Below is a small trained network, with its code and all its weights. Each question gives an input and a class and asks what happens when units are switched off, that is, made to give their printed mean instead of their output.

import numpy as np


def w(rows, s, z=0):
    codes = np.array(rows[::2]) - 128.0
    scale = np.full(codes.shape[1], s)
    scale[-1] = z or s
    return codes * scale


def norm(h):
    return h / np.sqrt((h * h).mean(-1, keepdims=True) + 1e-5)


def f(y):
    return y / 2 * (1 + np.tanh(0.7978845608 * (y + 0.044715 * y**3)))


def log_softmax(a):
    a = a - a.max(-1, keepdims=True)
    return a - np.log(np.exp(a).sum(-1, keepdims=True))


def net(x, mask):
    res = np.array(x, float).reshape(1, 4) / 4 @ E
    u = 0
    for l in range(3):
        y = f(norm(res) @ A[l][:, :-1].T + A[l][:, -1])
        res = res + np.where(mask[u : u + 3], y, B[l][:, -1]) @ B[l][:, :-1]
        u += 3
    return log_softmax(norm(res)[-1] @ U[:, :-1].T + U[:, -1])


A, B = {}, {}
E = w([
[156,96,231],'x0',
[104,158,33],'x1',
[131,131,130],'x2',
[115,253,144],'x3',
],0.0043)
A[0] = w([
[129,1,219,154],'L0N1',
[112,125,60,9],'L0N2',
[124,136,203,99],'L0N3',
],0.0047,0.0012)
B[0] = w([
[146,73,104,251],'L0N1',
[110,102,133,120],'L0N2',
[178,253,12,152],'L0N3',
],0.007,0.0025)
A[1] = w([
[2,253,128,84],'L1N1',
[107,51,102,203],'L1N2',
[163,68,151,2],'L1N3',
],0.0065,0.0022)
B[1] = w([
[201,1,150,255],'L1N1',
[130,159,65,201],'L1N2',
[182,14,119,135],'L1N3',
],0.0096,0.0035)
A[2] = w([
[160,159,141,147],'L2N1',
[131,81,105,159],'L2N2',
[72,120,251,251],'L2N3',
],0.011,0.0027)
B[2] = w([
[81,1,157,151],'L2N1',
[140,204,127,253],'L2N2',
[68,195,132,220],'L2N3',
],0.0088,0.0035)
U = w([
[224,142,2,66],'0',
[227,55,212,67],'1',
[9,230,83,253],'2',
],0.0093,0.0036)

Each question gives the input, the list of numbers given to net, and the class t.
The units are the neurons (one row each of A and B). Each row of codes is followed by its name. A weight is (code - 128) times the scale printed after its matrix; where a second scale follows, it is the last column's (A, B and U).
mask holds one flag per neuron, layer by layer. A switched-off neuron (its flag False) gives its mean, the last column of its row in B, instead of its output. The means were averaged over made-up inputs and are rounded, as every weight is.
A unit's drop is (log p(t) with every unit on - log p(t) with that unit switched off) / (log p(t) with every unit on - log p(t) with every unit switched off).
The circuit of an input: a set's keep is (log p(t) with only the set's units on - log p(t) with every unit switched off) / (log p(t) with every unit on - log p(t) with every unit switched off). Starting from all 9 units, units are removed one at a time, each time the one whose removal leaves the highest keep (on an exact tie, the one counted first), for as long as the keep stays at least 0.8.
circuit, biggest first: the units of the circuit, biggest drop first
top k neurons: the k neurons with the biggest drops, biggest first
top k neurons in layer l: the k neurons of layer l with the biggest drops, biggest first
drop when u is switched off: that unit's drop, to one decimal
input [-6,-6,8,7], class 1: circuit, biggest first => (L1N1)
input [-5,-1,4,1], class 1: circuit, biggest first => (L0N1; L1N1; L0N3)
input [2,-3,7,1], class 2: top 2 neurons => (L1N1; L1N2)
input [4,1,6,-7], class 0: circuit, biggest first => (L1N2; L1N1)
input [-4,-1,-4,1], class 1: top 2 neurons => (L0N1; L1N1)
input [2,-3,4,3], class 2: top 2 neurons => (L1N2; L2N3)
input [-8,-4,3,3], class 1: circuit, biggest first => (L1N1; L0N3)
input [8,1,6,-5], class 0: top 2 neurons => (L0N1; L1N2)
input [-1,4,5,-3], class 2: top 2 neurons => (L1N1; L0N1)
input [-8,-5,4,7], class 1: circuit, biggest first => (L1N1; L1N2)
input [4,-1,7,3], class 2: top 2 neurons => (L1N2; L2N3)
input [2,-5,1,6], class 2: top 2 neurons => (L2N3; L1N2)
input [6,-4,-8,8], class 2: top 3 neurons => (L2N3; L1N3; L1N2)
input [-6,-7,-6,1], class 1: circuit, biggest first => (L1N2)
input [6,0,7,2], class 2: top 3 neurons => (L1N1; L1N2; L2N3)
input [-7,5,-6,8], class 0: top 2 neurons => (L1N1; L2N3)
input [-2,3,-6,-3], class 2: top 2 neurons in layer 1 => (L1N1; L1N3)
input [-3,5,-8,7], class 0: top 2 neurons in layer 2 => (L2N2; L2N1)
input [-5,5,-1,6], class 0: top 2 neurons => (L1N1; L2N3)
input [-7,1,1,-5], class 2: top neuron in layer 1 => (L1N1)
input [-2,-4,-6,-7], class 0: top 2 neurons => (L1N2; L1N1)
input [2,7,2,4], class 1: drop when L1N2 is switched off => 0.1
input [3,1,-3,-6], class 0: drop when L1N2 is switched off => 0.4
